Here is a tiny trained network, its code and every weight. The questions are about switching its units off for an input and a target symbol, where a switched-off unit gives its printed mean instead of its output.

import numpy as np


def w(rows, s, z=0):
    codes = np.array(rows[::2]) - 128.0
    scale = np.full(codes.shape[1], s)
    scale[-1] = z or s
    return codes * scale


def norm(h):
    return h / np.sqrt((h * h).mean(-1, keepdims=True) + 1e-5)


def f(y):
    return np.maximum(y, 0)


def softmax(a):
    e = np.exp(a - a.max(-1, keepdims=True))
    return e / e.sum(-1, keepdims=True)


def log_softmax(a):
    a = a - a.max(-1, keepdims=True)
    return a - np.log(np.exp(a).sum(-1, keepdims=True))


def net(x, mask):
    ids = ['βδεζηφ'.index(c) for c in x.split()]
    T = len(ids)
    res = E[ids] + P[:T]
    r = norm(res)
    for j in range(3):
        rows = slice(3 * j, 3 * j + 3)
        q, k, v = (r @ M[0][rows].T for M in (Q, K, V))
        z = softmax(np.where(np.tri(T) > 0, q @ k.T / 3**0.5, -1e9)) @ v
        o = O[0][rows]
        res = res + np.where(mask[j], z, o[:, -1]) @ o[:, :-1]
    y = f(norm(res) @ A[0][:, :-1].T + A[0][:, -1])
    res = res + np.where(mask[3:15], y, B[0][:, -1]) @ B[0][:, :-1]
    return log_softmax(norm(res)[-1] @ U[:, :-1].T + U[:, -1])


Q, K, V, O, A, B = {}, {}, {}, {}, {}, {}
E = w([
[179,162,20,177,114],'β',
[239,77,129,123,174],'δ',
[128,179,83,125,81],'ε',
[148,90,70,149,56],'ζ',
[188,163,107,11,3],'η',
[78,22,98,43,196],'φ',
],0.018)
P = w([
[54,204,254,213,203],'0',
[174,132,72,70,73],'1',
[172,119,65,65,70],'2',
[172,125,63,62,72],'3',
[169,119,70,51,81],'4',
[175,108,51,52,57],'5',
[155,115,72,54,78],'6',
[161,115,66,54,73],'7',
],0.008)
Q[0] = w([
[130,255,161,141,109],'head 0',
[143,138,234,136,134],'head 0',
[130,70,141,88,63],'head 0',
[89,31,111,134,154],'head 1',
[209,102,112,43,167],'head 1',
[88,134,173,114,208],'head 1',
[169,155,91,119,75],'head 2',
[160,180,92,131,52],'head 2',
[207,111,46,23,156],'head 2',
],0.051)
K[0] = w([
[158,169,80,13,102],'head 0',
[216,167,194,144,62],'head 0',
[79,117,195,100,109],'head 0',
[119,52,180,214,128],'head 1',
[100,95,204,63,209],'head 1',
[192,177,178,155,147],'head 1',
[73,140,171,161,174],'head 2',
[115,186,211,167,134],'head 2',
[3,71,133,151,228],'head 2',
],0.045)
V[0] = w([
[154,99,88,233,211],'head 0',
[93,66,206,157,137],'head 0',
[155,146,168,195,67],'head 0',
[60,66,126,147,58],'head 1',
[235,94,193,133,117],'head 1',
[98,156,148,106,147],'head 1',
[123,66,72,42,50],'head 2',
[254,131,92,105,151],'head 2',
[101,139,194,87,204],'head 2',
],0.042)
O[0] = w([
[191,181,15,54,130,162],'head 0',
[150,120,155,32,90,61],'head 0',
[62,79,74,90,132,8],'head 0',
[121,184,87,84,66,164],'head 1',
[191,44,122,175,94,94],'head 1',
[107,163,138,160,144,106],'head 1',
[116,160,254,105,193,35],'head 2',
[224,116,125,149,191,140],'head 2',
[160,57,140,84,71,219],'head 2',
],0.032,0.017)
A[0] = w([
[104,44,201,63,43,104],'neuron 0',
[226,165,120,135,220,47],'neuron 1',
[201,139,196,106,97,62],'neuron 2',
[234,17,97,104,168,165],'neuron 3',
[157,114,94,116,242,5],'neuron 4',
[164,105,199,173,215,149],'neuron 5',
[64,172,140,142,98,68],'neuron 6',
[112,93,169,38,162,55],'neuron 7',
[141,152,51,166,58,128],'neuron 8',
[237,110,186,104,144,2],'neuron 9',
[134,156,153,253,185,98],'neuron 10',
[123,75,207,140,116,159],'neuron 11',
],0.032,0.0081)
B[0] = w([
[176,244,103,122,61,219],'neuron 0',
[226,156,171,194,119,196],'neuron 1',
[130,177,68,66,194,198],'neuron 2',
[36,92,193,20,157,220],'neuron 3',
[198,136,183,196,166,166],'neuron 4',
[127,170,143,167,24,196],'neuron 5',
[134,52,175,101,131,158],'neuron 6',
[98,117,166,225,128,182],'neuron 7',
[141,134,216,171,177,253],'neuron 8',
[148,64,205,48,91,179],'neuron 9',
[129,167,91,1,196,217],'neuron 10',
[181,130,78,162,75,184],'neuron 11',
],0.05,0.02)
U = w([
[168,133,76,167,194,149],'β',
[145,32,149,57,155,141],'δ',
[10,137,135,59,189,81],'ε',
[129,154,47,52,70,3],'ζ',
[77,96,148,189,74,95],'η',
[154,180,198,92,113,198],'φ',
],0.012,0.0019)

Each question gives the input, a string of symbols that net reads in full, and the target symbol t.
The units are the heads (3 rows each of Q, K, V and O) and the neurons (one row each of A and B). Each row of codes is followed by its name. A weight is (code - 128) times the scale printed after its matrix; where a second scale follows, it is the last column's (O, A, B and U).
mask holds one flag per unit, heads first, then neurons. A switched-off unit (its flag False) gives its mean, the last column of its rows in O or B, instead of its output. The means were averaged over made-up inputs and are rounded, as every weight is.
A unit's drop is (log p(t) with every unit on - log p(t) with that unit switched off) / (log p(t) with every unit on - log p(t) with every unit switched off).
The circuit of an input: a set's keep is (log p(t) with only the set's units on - log p(t) with every unit switched off) / (log p(t) with every unit on - log p(t) with every unit switched off). Starting from the 12 units with the biggest drops (on a tie, the unit counted first), units are removed one at a time, each time the one whose removal leaves the highest keep (on an exact tie, the one counted first), for as long as the keep stays at least 0.8.
units of the circuit, in order: the units of the circuit, biggest drop first
unit that matters most: the unit with the biggest drop
top k neurons: the k neurons with the biggest drops, biggest first
which heads matter: for each layer, one digit per head in row order, 1 if its drop is at least 0.15 and else 0, layers parted by /
input β η δ, target δ: which heads matter -> 010
input ζ ζ ε ζ ζ η β, target ε: top 2 neurons -> [neuron 10; neuron 1]
input ζ φ β, target ε: units of the circuit, in order -> [head 2; neuron 0]
input ζ ε β η δ φ β η, target ε: which heads matter -> 001
input δ δ β, target δ: unit that matters most -> neuron 3
input φ β ζ ε β η ζ, target ζ: units of the circuit, in order -> [head 2; neuron 0]
input ε φ δ β ζ, target η: units of the circuit, in order -> [head 2; neuron 10]
input δ δ ζ ζ φ φ β, target δ: which heads matter -> 001
input ε β ζ β η β ζ, target η: top 3 neurons -> [neuron 10; neuron 8; neuron 2]
input ε ε φ, target η: top 2 neurons -> [neuron 7; neuron 10]
input φ η ε β, target ζ: which heads matter -> 101
input φ ζ ε η δ ε φ ε, target ζ: top 2 neurons -> [neuron 8; neuron 2]
input β ε η ε, target β: top 2 neurons -> [neuron 3; neuron 9]
input β β ζ φ φ δ, target β: which heads matter -> 110
input β ζ η δ, target β: units of the circuit, in order -> [head 2]
input δ φ β η, target δ: top 2 neurons -> [neuron 3; neuron 0]
input ζ ε δ δ φ, target ε: which heads matter -> 100
input ε ζ δ η η ζ β, target η: which heads matter -> 001
input δ δ η, target η: which heads matter -> 100
input δ φ φ δ ε, target δ: top 2 neurons -> [neuron 3; neuron 0]
input ζ β δ η ζ β ε, target ε: unit that matters most -> neuron 10
input β β η ζ δ δ η, target η: top 2 neurons -> [neuron 2; neuron 5]
input β δ ε β β, target β: which heads matter -> 000
input β ε ζ ε ζ δ η, target β: top 2 neurons -> [neuron 10; neuron 3]
